Below are the code and all the weights of a small trained network. Each question names an input and a class and asks about switching units off, where a switched-off unit gives its printed mean instead of its output.

import numpy as np


def w(rows, s, z=0):
    codes = np.array(rows[::2]) - 128.0
    scale = np.full(codes.shape[1], s)
    scale[-1] = z or s
    return codes * scale


def norm(h):
    return h / np.sqrt((h * h).mean(-1, keepdims=True) + 1e-5)


def f(y):
    return np.maximum(y, 0)


def log_softmax(a):
    a = a - a.max(-1, keepdims=True)
    return a - np.log(np.exp(a).sum(-1, keepdims=True))


def net(x, mask):
    res = np.array(x, float).reshape(1, 7) / 4 @ E
    u = 0
    for l in range(4):
        y = f(norm(res) @ A[l][:, :-1].T + A[l][:, -1])
        res = res + np.where(mask[u : u + 4], y, B[l][:, -1]) @ B[l][:, :-1]
        u += 4
    return log_softmax(norm(res)[-1] @ U[:, :-1].T + U[:, -1])


A, B = {}, {}
E = w([
[85,2,249,125,196,211,151,25,177,44],'x0',
[104,237,168,84,96,94,179,57,130,75],'x1',
[54,142,136,129,68,176,117,95,160,175],'x2',
[104,70,117,115,121,148,217,99,103,88],'x3',
[143,145,171,144,162,139,179,204,160,154],'x4',
[89,130,156,210,73,185,144,202,100,50],'x5',
[83,135,149,43,204,83,13,190,85,166],'x6',
],0.0083)
A[0] = w([
[167,172,65,224,51,17,6,255,68,209,51],'0.n0',
[64,176,123,178,65,97,161,132,158,84,128],'0.n1',
[152,162,199,132,114,23,194,138,189,82,1],'0.n2',
[80,115,60,74,236,42,71,127,90,110,126],'0.n3',
],0.0045,0.0025)
B[0] = w([
[106,155,70,135,63,162,115,206,125,194,253],'0.n0',
[171,141,210,66,114,116,25,117,30,86,179],'0.n1',
[130,161,195,190,63,190,115,158,53,246,146],'0.n2',
[123,253,57,166,124,98,137,136,70,122,197],'0.n3',
],0.0064,0.006)
A[1] = w([
[101,11,136,169,180,223,158,132,125,112,3],'1.n0',
[2,123,130,105,107,121,120,36,58,139,163],'1.n1',
[65,132,131,133,149,150,77,130,140,158,59],'1.n2',
[168,93,109,195,138,165,23,99,53,38,142],'1.n3',
],0.0077,0.0028)
B[1] = w([
[1,145,195,160,174,147,146,196,239,84,241],'1.n0',
[122,137,26,96,98,218,119,148,196,86,253],'1.n1',
[172,82,138,108,149,166,95,3,90,85,171],'1.n2',
[47,109,49,162,111,127,41,122,127,103,229],'1.n3',
],0.0087,0.0055)
A[2] = w([
[127,117,149,220,168,42,138,185,107,159,100],'2.n0',
[149,108,88,27,190,88,91,120,95,138,115],'2.n1',
[122,9,113,145,180,170,142,173,148,90,105],'2.n2',
[164,161,82,187,94,114,212,89,104,83,5],'2.n3',
],0.011,0.0017)
B[2] = w([
[108,164,57,116,133,148,188,115,193,120,184],'2.n0',
[246,86,183,150,105,129,155,132,102,164,205],'2.n1',
[61,108,89,117,118,150,95,54,154,110,253],'2.n2',
[180,140,167,139,192,110,151,103,98,143,188],'2.n3',
],0.014,0.0072)
A[3] = w([
[86,161,116,61,112,143,138,53,137,188,160],'3.n0',
[175,146,135,172,166,162,139,62,146,142,229],'3.n1',
[94,177,176,134,72,174,173,104,80,1,185],'3.n2',
[18,163,126,124,129,111,111,57,180,68,2],'3.n3',
],0.0095,0.004)
B[3] = w([
[114,75,115,149,139,179,122,177,134,82,198],'3.n0',
[114,78,189,108,150,121,70,133,72,111,206],'3.n1',
[95,110,199,128,188,6,186,104,134,198,254],'3.n2',
[91,81,81,152,129,105,163,136,183,121,247],'3.n3',
],0.015,0.0087)
U = w([
[5,98,133,132,130,127,163,99,177,85,112],'0',
[129,208,54,113,74,144,128,207,98,164,132],'1',
[182,139,203,131,141,68,179,117,77,183,210],'2',
[151,82,109,109,93,192,83,83,112,79,4],'3',
],0.018,0.0036)

Each question gives the input, the list of numbers given to net, and the class t.
The units are the neurons (one row each of A and B). Each row of codes is followed by its name. A weight is (code - 128) times the scale printed after its matrix; where a second scale follows, it is the last column's (A, B and U).
mask holds one flag per neuron, layer by layer. A switched-off neuron (its flag False) gives its mean, the last column of its row in B, instead of its output. The means were averaged over made-up inputs and are rounded, as every weight is.
A unit's drop is (log p(t) with every unit on - log p(t) with that unit switched off) / (log p(t) with every unit on - log p(t) with every unit switched off).
The circuit of an input: a set's keep is (log p(t) with only the set's units on - log p(t) with every unit switched off) / (log p(t) with every unit on - log p(t) with every unit switched off). Starting from the 12 units with the biggest drops (on a tie, the unit counted first), units are removed one at a time, each time the one whose removal leaves the highest keep (on an exact tie, the one counted first), for as long as the keep stays at least 0.8.
units of the circuit, in order: the units of the circuit, biggest drop first
top k neurons: the k neurons with the biggest drops, biggest first
k most important neurons of layer l: the k neurons of layer l with the biggest drops, biggest first
drop when u is switched off: that unit's drop, to one decimal
input [1,-4,-1,-4,6,-2,2], class 3: units of the circuit, in order => [3.n2, 1.n0]
input [0,-4,4,-3,-7,-2,-4], class 3: units of the circuit, in order => [3.n2]
input [-4,5,4,8,-3,-4,5], class 1: top 2 neurons => [1.n1, 2.n2]
input [-1,2,1,-1,4,5,5], class 2: units of the circuit, in order => [2.n2, 3.n3]
input [-4,8,8,8,-2,-7,3], class 3: top 2 neurons => [1.n0, 2.n1]
input [-6,-2,5,-2,1,-4,-7], class 1: top 3 neurons => [3.n2, 0.n0, 2.n1]
input [0,-3,7,3,0,-3,8], class 3: top 2 neurons => [3.n2, 1.n1]
input [3,-3,-7,3,0,-7,1], class 2: top 2 neurons => [2.n1, 0.n3]
input [-6,2,-8,5,-8,1,3], class 1: top 2 neurons => [3.n2, 0.n0]
input [-2,-7,-6,-5,-8,-5,5], class 1: top 3 neurons => [3.n2, 0.n3, 0.n0]
input [8,7,-8,-7,-7,-6,0], class 2: top 3 neurons => [2.n1, 2.n2, 0.n0]
input [-3,-3,0,-4,-7,-4,4], class 1: top 4 neurons => [3.n2, 0.n0, 0.n3, 2.n3]
input [-3,1,1,8,-7,-8,-3], class 3: top 3 neurons => [3.n2, 1.n1, 3.n0]
input [-1,6,2,8,-2,-7,8], class 3: top 2 neurons => [3.n2, 1.n1]
input [5,7,-8,-2,-5,-7,5], class 2: units of the circuit, in order => [2.n1]
input [0,3,-6,-5,-7,-1,3], class 1: 2 most important neurons of layer 0 => [0.n3, 0.n0]
input [0,-2,5,-4,6,-2,-2], class 3: 2 most important neurons of layer 1 => [1.n0, 1.n2]
input [-5,-8,8,6,1,-3,-5], class 1: 2 most important neurons of layer 1 => [1.n2, 1.n0]
input [-6,2,-1,8,2,8,0], class 2: drop when 2.n3 is switched off => 0.0
input [-4,5,-5,3,4,7,3], class 2: drop when 3.n2 is switched off => 0.1
input [-3,-5,-2,-7,8,6,-7], class 1: most important neuron of layer 3 => [3.n2]
